Here is a tiny trained network, its code and every weight. The questions are about switching its units off for an input and a class, where a switched-off unit gives its printed mean instead of its output.

import numpy as np


def w(rows, s, z=0):
    codes = np.array(rows[::2]) - 128.0
    scale = np.full(codes.shape[1], s)
    scale[-1] = z or s
    return codes * scale


def f(y):
    return y / 2 * (1 + np.tanh(0.7978845608 * (y + 0.044715 * y**3)))


def log_softmax(a):
    a = a - a.max(-1, keepdims=True)
    return a - np.log(np.exp(a).sum(-1, keepdims=True))


def net(x, mask):
    res = np.array(x, float).reshape(1, 7) / 4 @ E
    y = f(res @ A[0][:, :-1].T + A[0][:, -1])
    res = res + np.where(mask, y, B[0][:, -1]) @ B[0][:, :-1]
    return log_softmax(res[-1] @ U[:, :-1].T + U[:, -1])


A, B = {}, {}
E = w([
[145,174,208],'x0',
[237,9,79],'x1',
[59,162,67],'x2',
[90,165,181],'x3',
[82,2,94],'x4',
[92,132,180],'x5',
[253,157,173],'x6',
],0.0061)
A[0] = w([
[160,118,232,198],'neuron 1',
[148,226,95,79],'neuron 2',
[182,81,236,159],'neuron 3',
[95,178,22,134],'neuron 4',
[95,203,170,104],'neuron 5',
[255,117,19,93],'neuron 6',
[40,21,112,253],'neuron 7',
[165,145,66,153],'neuron 8',
],0.0092,0.0053)
B[0] = w([
[161,146,47,189],'neuron 1',
[150,144,200,159],'neuron 2',
[162,190,97,184],'neuron 3',
[86,84,143,168],'neuron 4',
[105,183,155,177],'neuron 5',
[127,37,216,203],'neuron 6',
[150,158,4,255],'neuron 7',
[130,89,142,153],'neuron 8',
],0.023,0.0083)
U = w([
[254,72,154,201],'0',
[211,121,89,91],'1',
[43,185,161,110],'2',
[61,68,28,203],'3',
[169,206,61,151],'4',
[105,110,120,1],'5',
],0.007,0.0078)

Each question gives the input, the list of numbers given to net, and the class t.
The units are the neurons (one row each of A and B). Each row of codes is followed by its name. A weight is (code - 128) times the scale printed after its matrix; where a second scale follows, it is the last column's (A, B and U).
mask holds one flag per neuron, in row order. A switched-off neuron (its flag False) gives its mean, the last column of its row in B, instead of its output. The means were averaged over made-up inputs and are rounded, as every weight is.
A unit's drop is (log p(t) with every unit on - log p(t) with that unit switched off) / (log p(t) with every unit on - log p(t) with every unit switched off).
The circuit of an input: a set's keep is (log p(t) with only the set's units on - log p(t) with every unit switched off) / (log p(t) with every unit on - log p(t) with every unit switched off). Starting from all 8 units, units are removed one at a time, each time the one whose removal leaves the highest keep (on an exact tie, the one counted first), for as long as the keep stays at least 0.8.
circuit, biggest first: the units of the circuit, biggest drop first
top k neurons: the k neurons with the biggest drops, biggest first
drop of u: that unit's drop, to one decimal
input [6,-1,8,-1,-5,-3,7], class 2: circuit, biggest first	[neuron 7; neuron 5]
input [8,6,-3,7,3,1,6], class 4: circuit, biggest first	[neuron 3]
input [3,6,-6,1,7,-1,-1], class 4: circuit, biggest first	[neuron 3; neuron 7]
input [1,-5,-2,4,4,5,-4], class 4: circuit, biggest first	[neuron 6; neuron 7]
input [4,4,-3,-3,7,8,0], class 4: circuit, biggest first	[neuron 3; neuron 6]
input [1,0,2,2,-7,1,-1], class 2: circuit, biggest first	[neuron 7; neuron 5]
input [5,-2,5,-1,2,-4,6], class 2: top 3 neurons	[neuron 7; neuron 6; neuron 3]
input [4,-4,4,-4,-7,4,4], class 2: top 4 neurons	[neuron 7; neuron 5; neuron 2; neuron 3]
input [7,7,2,6,-4,4,3], class 4: top 3 neurons	[neuron 3; neuron 6; neuron 1]
input [-1,-3,2,3,-4,-5,-5], class 2: drop of neuron 7	0.3
input [-3,-6,7,-7,-5,5,-3], class 2: drop of neuron 3	0.0
input [-8,8,-5,7,-1,7,-2], class 4: drop of neuron 4	0.3
